Below are the code and all the weights of a small trained network. Each question names an input and a class and asks about switching units off, where a switched-off unit gives its printed mean instead of its output.

import numpy as np


def w(rows, s, z=0):
    codes = np.array(rows[::2]) - 128.0
    scale = np.full(codes.shape[1], s)
    scale[-1] = z or s
    return codes * scale


def norm(h):
    return h / np.sqrt((h * h).mean(-1, keepdims=True) + 1e-5)


def f(y):
    return np.maximum(y, 0)


def log_softmax(a):
    a = a - a.max(-1, keepdims=True)
    return a - np.log(np.exp(a).sum(-1, keepdims=True))


def net(x, mask):
    res = np.array(x, float).reshape(1, 2) / 4 @ E
    u = 0
    for l in range(2):
        y = f(norm(res) @ A[l][:, :-1].T + A[l][:, -1])
        res = res + np.where(mask[u : u + 10], y, B[l][:, -1]) @ B[l][:, :-1]
        u += 10
    return log_softmax(norm(res)[-1] @ U[:, :-1].T + U[:, -1])


A, B = {}, {}
E = w([
[122,108,60,81,153,173,44,125,251],'x0',
[124,77,104,167,209,134,198,11,144],'x1',
],0.015)
A[0] = w([
[133,35,53,60,94,234,188,167,110,4],'0.n0',
[100,90,118,182,223,133,153,53,159,149],'0.n1',
[142,128,15,138,233,95,166,114,8,26],'0.n2',
[133,147,111,148,100,167,96,61,93,59],'0.n3',
[161,95,84,217,226,23,31,172,100,71],'0.n4',
[110,138,169,132,160,130,172,201,2,193],'0.n5',
[109,193,107,63,29,75,78,45,231,71],'0.n6',
[129,170,194,125,69,146,20,112,94,210],'0.n7',
[156,159,170,168,185,122,39,99,93,102],'0.n8',
[121,130,116,136,127,172,89,176,234,164],'0.n9',
],0.005,0.0047)
B[0] = w([
[137,121,153,153,146,113,105,145,147,128],'0.n0',
[156,112,105,144,109,60,78,159,123,235],'0.n1',
[103,112,168,86,129,112,78,136,182,167],'0.n2',
[121,119,136,111,120,122,114,126,103,128],'0.n3',
[159,140,141,140,105,115,112,111,150,128],'0.n4',
[134,142,115,67,213,135,133,170,184,254],'0.n5',
[125,138,167,113,166,114,178,168,148,194],'0.n6',
[128,86,103,134,124,80,119,12,123,246],'0.n7',
[126,129,127,169,111,121,127,148,161,128],'0.n8',
[136,147,153,97,185,105,162,152,110,251],'0.n9',
],0.011,0.0057)
A[1] = w([
[118,148,193,150,123,141,170,143,59,25],'1.n0',
[122,150,154,91,141,141,122,158,123,103],'1.n1',
[119,97,93,151,121,120,102,154,144,43],'1.n2',
[111,105,107,192,145,162,173,43,123,4],'1.n3',
[102,116,84,109,125,231,79,137,172,18],'1.n4',
[108,127,117,112,133,167,151,52,118,72],'1.n5',
[90,128,131,85,144,152,160,88,131,125],'1.n6',
[112,126,175,148,110,118,181,137,76,25],'1.n7',
[137,116,124,130,182,89,104,152,119,173],'1.n8',
[110,167,149,102,5,145,73,167,100,84],'1.n9',
],0.018,0.0037)
B[1] = w([
[139,186,111,55,226,207,152,143,238,178],'1.n0',
[123,88,88,175,117,127,131,85,103,192],'1.n1',
[133,168,174,98,121,158,156,164,56,148],'1.n2',
[94,25,158,121,43,37,83,143,77,169],'1.n3',
[138,194,168,88,226,144,221,184,134,173],'1.n4',
[131,201,133,215,40,195,112,155,70,142],'1.n5',
[160,169,136,120,73,129,82,162,91,155],'1.n6',
[136,180,64,71,196,165,71,196,227,173],'1.n7',
[108,170,127,160,67,172,136,121,110,247],'1.n8',
[115,1,130,217,86,57,131,24,85,196],'1.n9',
],0.0098,0.015)
U = w([
[127,185,100,65,226,130,135,166,198,199],'0',
[118,2,100,167,81,52,100,93,114,211],'1',
[123,224,95,173,27,210,125,122,78,151],'2',
[142,106,162,108,111,186,134,111,112,2],'3',
[174,118,174,129,126,170,128,110,108,14],'4',
],0.02,0.0053)

Each question gives the input, the list of numbers given to net, and the class t.
The units are the neurons (one row each of A and B). Each row of codes is followed by its name. A weight is (code - 128) times the scale printed after its matrix; where a second scale follows, it is the last column's (A, B and U).
mask holds one flag per neuron, layer by layer. A switched-off neuron (its flag False) gives its mean, the last column of its row in B, instead of its output. The means were averaged over made-up inputs and are rounded, as every weight is.
A unit's drop is (log p(t) with every unit on - log p(t) with that unit switched off) / (log p(t) with every unit on - log p(t) with every unit switched off).
most important unit: the unit with the biggest drop
top k neurons: the k neurons with the biggest drops, biggest first
top k neurons in layer l: the k neurons of layer l with the biggest drops, biggest first
drop of u: that unit's drop, to one decimal
input [3,0], class 2: top 2 neurons	(0.n5 0.n9)
input [2,-3], class 2: most important unit	0.n9
input [6,7], class 1: top 2 neurons	(1.n3 0.n5)
input [-6,6], class 0: top 2 neurons in layer 1	(1.n9 1.n7)
input [-7,-6], class 0: top 2 neurons	(1.n0 1.n7)
input [-7,6], class 0: top 2 neurons	(0.n7 1.n0)
input [7,8], class 1: top 3 neurons	(1.n3 0.n5 1.n0)
input [6,8], class 1: top 2 neurons	(1.n3 0.n5)
input [1,-3], class 2: top 3 neurons	(0.n7 0.n9 1.n9)
input [4,-5], class 1: top 2 neurons	(0.n5 1.n9)
input [-2,0], class 2: top 2 neurons	(0.n5 1.n9)
input [3,5], class 1: top 2 neurons	(1.n3 0.n1)
input [2,0], class 2: drop of 1.n9	0.1
input [-5,4], class 0: most important unit	0.n7
input [-4,-6], class 1: drop of 1.n9	2.9
input [-8,-5], class 0: drop of 0.n5	0.0
input [-4,-7], class 1: drop of 1.n9	2.1
